data = [145 130 134 153 109 139 152 129 140]
data[0] = 145
data[6] = 152
data[-1] = 140
data[-4] = 139

B =
[[142 148 116 140 118 135 119 129 139 111 141 123]
 [128 128 128 128 128 128 128 128 128 128 128 128]
 [128 128 128 128 128 128 128 128 128 128 128 128]
 [142 148 116 140 118 135 119 129 139 111 141 123]
 [142 148 116 140 118 135 119 129 139 111 141 123]
 [143 149 115 141 117 136 119 129 140 110 142 123]
 [141 147 116 139 118 135 120 129 139 112 141 123]
 [117 111 148 120 145 125 144 132 121 153 118 139]]
B[0,0] => 142
B[5,1] => 149
B[:, 9] => [111, 128, 128, 111, 111, 110, 112, 153]
B[6] => [141, 147, 116, 139, 118, 135, 120, 129, 139, 112, 141, 123]
B[2,9] => 128
B[4] => [142, 148, 116, 140, 118, 135, 119, 129, 139, 111, 141, 123]
B[7,2] => 148
B[4,7] => 129
B[3] => [142, 148, 116, 140, 118, 135, 119, 129, 139, 111, 141, 123]
B[0,1] => 148
B[3,8] => 139
B[3,10] => 141
B[6,11] => 123
B[7,0] => 117
B[2,10] => 128
B[3,11] => 123
B[3,0] => 142
B[2,1] => 128
B[0,5] => 135
B[6,1] => 147
B[:, 7] => [129, 128, 128, 129, 129, 129, 129, 132]
B[2,8] => 128
B[1,2] => 128
B[5,6] => 119
B[2,4] => 128
B[3,7] => 129
B[4,5] => 135
B[1,1] => 128
B[:, 4] => [118, 128, 128, 118, 118, 117, 118, 145]
B[:, 6] => [119, 128, 128, 119, 119, 119, 120, 144]
B[1,0] => 128
B[5] => [143, 149, 115, 141, 117, 136, 119, 129, 140, 110, 142, 123]

grid = [131 137 131 134 123 130 114 132 131 127 141 119 154]
grid[0] = 131
grid[11] = 119
grid[1] = 137
grid[-6] = 132
grid[-7] = 114

X =
130	129	131	133	135
130	114	126	108	126
128	143	131	151	134
126	113	130	105	127
130	115	127	110	127
136	125	121	128	127
124	120	134	114	131
131	113	123	107	123
126	144	128	151	128
125	125	138	125	139
131	115	124	110	125
125	127	121	120	114
124	127	139	127	139
121	126	125	117	115
X[0, 0]	130
X[13, 2]	125
X[12]	[124, 127, 139, 127, 139]
X[11, 3]	120
X[2, 0]	128
X[2, 3]	151
X[9, 1]	125
X[5, 4]	127
X[3, 1]	113
X[0, 2]	131
X[11]	[125, 127, 121, 120, 114]
X[4, 3]	110
X[10, 4]	125
X[5, 0]	136
X[:, 3]	[133, 108, 151, 105, 110, 128, 114, 107, 151, 125, 110, 120, 127, 117]
X[1, 1]	114
X[2, 1]	143
X[6]	[124, 120, 134, 114, 131]
X[:, 1]	[129, 114, 143, 113, 115, 125, 120, 113, 144, 125, 115, 127, 127, 126]
X[2, 2]	131
X[1, 0]	130
X[10, 3]	110

A = [[134, 145, 121, 139, 129, 124, 126, 131, 133, 121], [142, 127, 118, 118, 135, 119, 137, 130, 129, 126], [115, 130, 119, 128, 140, 129, 126, 127, 128, 121], [132, 121, 120, 137, 122, 125, 118, 140, 121, 128], [139, 130, 136, 134, 135, 127, 121, 126, 135, 122], [135, 130, 129, 137, 128, 134, 126, 127, 141, 120], [138, 131, 122, 140, 153, 127, 143, 120, 138, 138], [116, 126, 122, 115, 120, 142, 141, 132, 147, 133], [140, 121, 135, 117, 126, 114, 136, 138, 120, 124], [127, 126, 119, 136, 141, 139, 124, 130, 121, 135]]
Rows and columns are counted from 0.
(0, 0) = 134
(0, 1) = 145
(3, 7) = 140
(4, 0) = 139
(6, 5) = 127
(7, 0) = 116
(1, 4) = 135
(9, 9) = 135
(5, 7) = 127
(2, 0) = 115
(4, 8) = 135
(3, 9) = 128
(0, 2) = 121
(7, 3) = 115
(0, 6) = 126
(9, 0) = 127
(7, 4) = 120
(9, 3) = 136
(1, 8) = 129
(0, 8) = 133
(4, 5) = 127
(4, 6) = 121
(6, 9) = 138
(8, 8) = 120
(1, 2) = 118
(2, 8) = 128
(4, 3) = 134
(6, 0) = 138
(1, 1) = 127
(5, 9) = 120
(2, 1) = 130
(1, 3) = 118
(0, 9) = 121
